array([[-28,  19,  10,  41],
       [ 37, -18,  -2, -39],
       [ 26, -22,  -3, -38]])	37

array([[ 10,  -6,  -6, -12,   5],
       [  1,  -3,  39,  11,   7]])	1

array([[ 14, -23,  25,  25, -12],
       [-39,  33,   4, -17,   2]])	-39

array([[ 0,  0,  0,  1,  9, 30, 33],
       [ 0,  1, 17, 33, 34, 34, 34]])	0

array([[  2,  -4, -20, -39,   8,  -3],
       [ -4,   6, -20, -35,   8,  17]])	-4

array([[ -1, -10,  -2,  20,   4],
       [ 14,  43,  32,  -6,  27]])	14

array([[ 35, -24,  -3,  -5,  -2,  -6],
       [ 48,  46, -19, -19, -19, -21],
       [ 25, -42, -36, -33, -31, -35]])	48

array([[ -9, -14, -24, -29, -12],
       [ 16,   2, -19, -35,   1],
       [-43, -27,  -9,  11, -20]])	16

array([[  1,   0,   0,   0,   0,   0],
       [ 47, -43, -17,   7,  34, -12],
       [ -8,  29,  25,  17,   7,  12]])	47

array([[ -7,  32,  -2,   6],
       [  0,  22,   8, -10],
       [ -3,  42,  32,  -4]])	0
---
[255, 237, 33, 97, 169, 11] >> 237
[[506, 13, 442, 190, 689, 157], [506, 13, 443, 741, 652, 439], [443, 778, 395, 190, 285, 240]] >> 778
[201, 652, 498, 902, 620, 749] >> 652
[[44, 100, 132, 195, 54, 52], [152, 138, 250, 89, 238, 126]] >> 138
[22, 46, 189, 238, 162, 149] >> 46
[39, -33, -39, 25, -9, -5] >> -33
[[-163, -456, -582, 419, -214, -460], [-309, -756, 561, 23, 507, -135], [-117, -354, -475, -33, 470, -174]] >> -354
[35, 81, 792, 615, 773, 804] >> 81
---
Input: 153.0,-166.7,21.2,-70.5
Output: 153.0, -70.5

Input: 1.3,-0.4,0.1,1.4,1.9,0.8,-2.0
Output: 1.3, -2.0

Input:
-19.1,9.6,3.6,8.7,-0.5
16.0,-13.7,-7.6,0.8,-3.1
-10.8,14.5,10.9,8.4,3.2
Output: -19.1, 3.2

Input: -0.03,-0.03,0.10,-0.13
Output: -0.03, -0.13

Input: 7.891,10.640,4.064,12.896,-14.232
Output: 7.891, -14.232

Input: 124.7,-35.9,-177.6,-80.5,-169.3
Output: 124.7, -169.3

Input: 0.104,0.159,-0.030,-0.077,-0.157,0.092
Output: 0.104, 0.092

Input: 1.37,0.12,-0.47,-1.62
Output: 1.37, -1.62

Input:
-3.6,10.2,4.1,-0.4,-15.8,-10.4,19.9
20.8,6.4,7.1,8.8,-13.3,-10.2,-2.8
Output: -3.6, -2.8
---
[[-0.915, -1.120, -0.609, -1.164, -2.101, -1.041, -0.790, -0.866, -0.090, -0.849, -0.301, 0.602, -2.000],
 [-0.998, -0.459, -0.692, -0.255, -2.760, -1.322, -0.887, -0.841, 0.257, -1.040, 0.023, 1.210, -2.346],
 [-0.915, -1.829, -0.471, -2.074, -2.173, -0.985, -0.790, -1.004, -0.090, -0.787, -0.379, 0.602, -2.271],
 [-0.786, 0.726, -0.904, 1.075, 0.446, -0.845, -0.790, -0.357, -0.851, -0.849, -0.478, -1.402, 0.685],
 [-0.915, -1.514, -0.512, -1.643, -2.478, -1.041, -0.790, -0.991, -0.073, -0.849, -0.301, 0.766, -2.429],
 [-0.915, 1.246, -0.913, 1.867, -1.003, -1.222, -0.960, -0.469, -0.090, -1.183, -0.049, 0.002, -0.355],
 [-0.965, 0.405, -0.692, 0.863, -2.038, -1.323, -0.955, -0.768, -0.005, -1.159, 0.044, 0.602, -1.459],
 [-0.777, 0.673, -0.895, 1.006, 0.451, -0.827, -0.790, -0.366, -0.863, -0.849, -0.497, -1.415, 0.672]]
-0.915

[[2.665, 2.713, 2.698, 2.633, 2.593, -1.755, -1.782, -1.655, 2.688, 2.610, 0.434],
 [1.701, 1.726, 1.718, 1.679, 1.657, -0.795, -0.811, -0.736, 1.711, 1.667, 0.434],
 [0.205, 0.203, 0.204, 0.214, 0.217, 0.632, 0.636, 0.619, 0.207, 0.216, 0.434],
 [2.343, 2.384, 2.372, 2.318, 2.283, -1.452, -1.473, -1.366, 2.364, 2.298, 0.434],
 [0.196, 0.200, 0.200, 0.222, 0.220, 0.568, 0.577, 0.548, 0.210, 0.222, 0.434],
 [-1.779, -1.835, -1.819, -1.771, -1.725, 2.713, 2.733, 2.623, -1.818, -1.745, 0.434],
 [-1.846, -1.892, -1.877, -1.806, -1.768, 2.639, 2.668, 2.531, -1.864, -1.784, 0.434],
 [0.908, 0.913, 0.911, 0.888, 0.883, 0.026, 0.017, 0.053, 0.904, 0.885, 0.434],
 [1.419, 1.444, 1.436, 1.415, 1.394, -0.578, -0.587, -0.538, 1.436, 1.403, 0.434],
 [2.164, 2.201, 2.189, 2.140, 2.108, -1.268, -1.288, -1.190, 2.182, 2.122, 0.434],
 [-1.212, -1.255, -1.242, -1.208, -1.173, 2.135, 2.150, 2.070, -1.242, -1.188, 0.434]]
2.665

[[-54.37, -23.33, 67.88, 162.34, -110.40, -61.15, 92.51, 30.62, -42.90, -112.41, 23.50],
 [204.42, 197.66, -15.39, -143.69, 175.62, 201.46, -76.46, 61.19, 87.10, 249.26, 33.15],
 [120.41, 174.80, 45.64, -136.81, 235.53, 157.49, -69.05, 47.85, 148.33, 307.42, 138.43],
 [20.65, 161.21, 204.30, 60.19, -63.89, 73.09, -21.69, 101.44, -29.56, 184.10, -43.37],
 [144.55, -25.70, -163.14, -36.62, -1.14, 57.29, 61.32, -3.39, -114.12, -215.70, -187.94],
 [34.17, -260.10, 40.48, 260.57, -93.49, -172.39, 139.13, 38.52, 92.16, -54.88, -25.30],
 [-47.42, 0.15, 56.71, 84.08, 81.33, -38.96, 59.46, 11.54, 122.65, 57.45, 239.67],
 [7.58, -26.51, 17.95, 99.33, -58.92, -46.04, 93.37, 23.71, -60.48, -119.72, -18.14],
 [156.90, 145.50, -78.97, -40.46, 94.87, 116.60, -39.26, 38.24, -87.91, 80.80, -126.99],
 [96.99, 122.54, -19.78, -9.29, -38.64, 87.31, 27.75, 42.98, -110.87, -70.25, -82.03],
 [-38.31, 157.93, 122.27, -25.04, 0.58, 102.02, -58.50, 40.43, 5.03, 61.89, 87.47],
 [-113.62, -45.59, 101.87, 218.79, -101.12, -31.48, 46.14, 34.09, 69.67, 1.64, 43.91]]
-54.37

[[-1.3, -0.5, -0.9, -0.4, -1.0, -0.2, -0.6, -1.3, -0.4, -0.9, -0.6, -1.1, -0.1, -0.7, -1.2, -0.9],
 [-0.8, -1.1, -0.4, -0.3, -0.9, -0.9, -0.8, -0.1, -0.7, -1.0, -1.4, -0.4, -1.0, -0.8, -0.4, -0.7],
 [-2.1, -0.6, -0.8, 1.9, -1.5, 0.1, -0.9, -1.7, -1.2, -0.6, -1.1, -0.8, 0.3, 0.7, -1.6, -1.4],
 [-1.1, -0.7, -0.8, -1.1, -0.6, -0.6, -1.0, -0.6, -0.9, -0.7, -0.3, -0.8, -0.8, -1.0, -0.3, -0.8],
 [-0.2, -1.1, -0.5, -0.5, -1.3, -0.9, -0.8, 0.1, -0.4, -1.3, -1.7, -0.6, -1.4, -0.9, -0.6, -0.6],
 [-0.8, -0.4, -0.7, -0.9, -0.7, -0.5, -0.8, -0.4, -0.6, -0.4, -0.2, -0.7, -0.7, -1.0, -0.4, -0.8],
 [-1.1, -1.0, -1.1, -1.0, -0.5, -0.7, -0.9, -0.8, -0.9, -1.2, -0.8, -0.7, -0.5, -0.5, -0.5, -0.7],
 [-0.7, -1.0, -0.4, -0.4, -1.0, -1.0, -0.6, -0.1, -0.6, -1.1, -1.5, -0.5, -1.1, -1.0, -0.5, -0.7],
 [-0.7, -0.7, -0.9, -0.8, -0.5, -0.6, -0.9, -0.5, -0.7, -0.6, -0.2, -0.6, -0.9, -1.2, -0.4, -0.8]]
-1.3

[[-22.019, -2.762, -10.895, -2.145, -2.485, -2.245],
 [0.113, -11.564, -5.122, -12.603, -0.697, 6.032],
 [11.944, -9.209, -13.132, -10.649, -15.640, -3.939],
 [-7.569, -6.179, -7.811, -0.171, -7.459, 4.720],
 [-16.779, 3.169, 6.553, -11.450, -5.870, 3.409],
 [3.826, 5.490, -10.396, -10.527, -2.030, 21.089],
 [-3.569, -6.651, 5.080, -13.851, -6.742, -7.440],
 [-11.388, -6.076, -16.105, -7.913, -2.027, -5.653],
 [-6.730, -1.339, -9.254, -8.429, -5.159, -9.653],
 [-11.399, 2.329, -4.829, -0.346, -7.028, -8.008],
 [0.514, -5.703, -6.858, -4.788, -13.543, -4.329],
 [9.673, -6.339, -16.457, -21.850, 0.927, 12.700]]
-22.019
---
[867   0 914 800] Out: 914
[2446 7011 9435 7517 9356] Out: 7517
[ 740 -735 -512 -790] Out: -512
[241 106  48  38 229] Out: 38
[5439 5851 7829 2322] Out: 7829
[ 31  46 -31   3] Out: -31
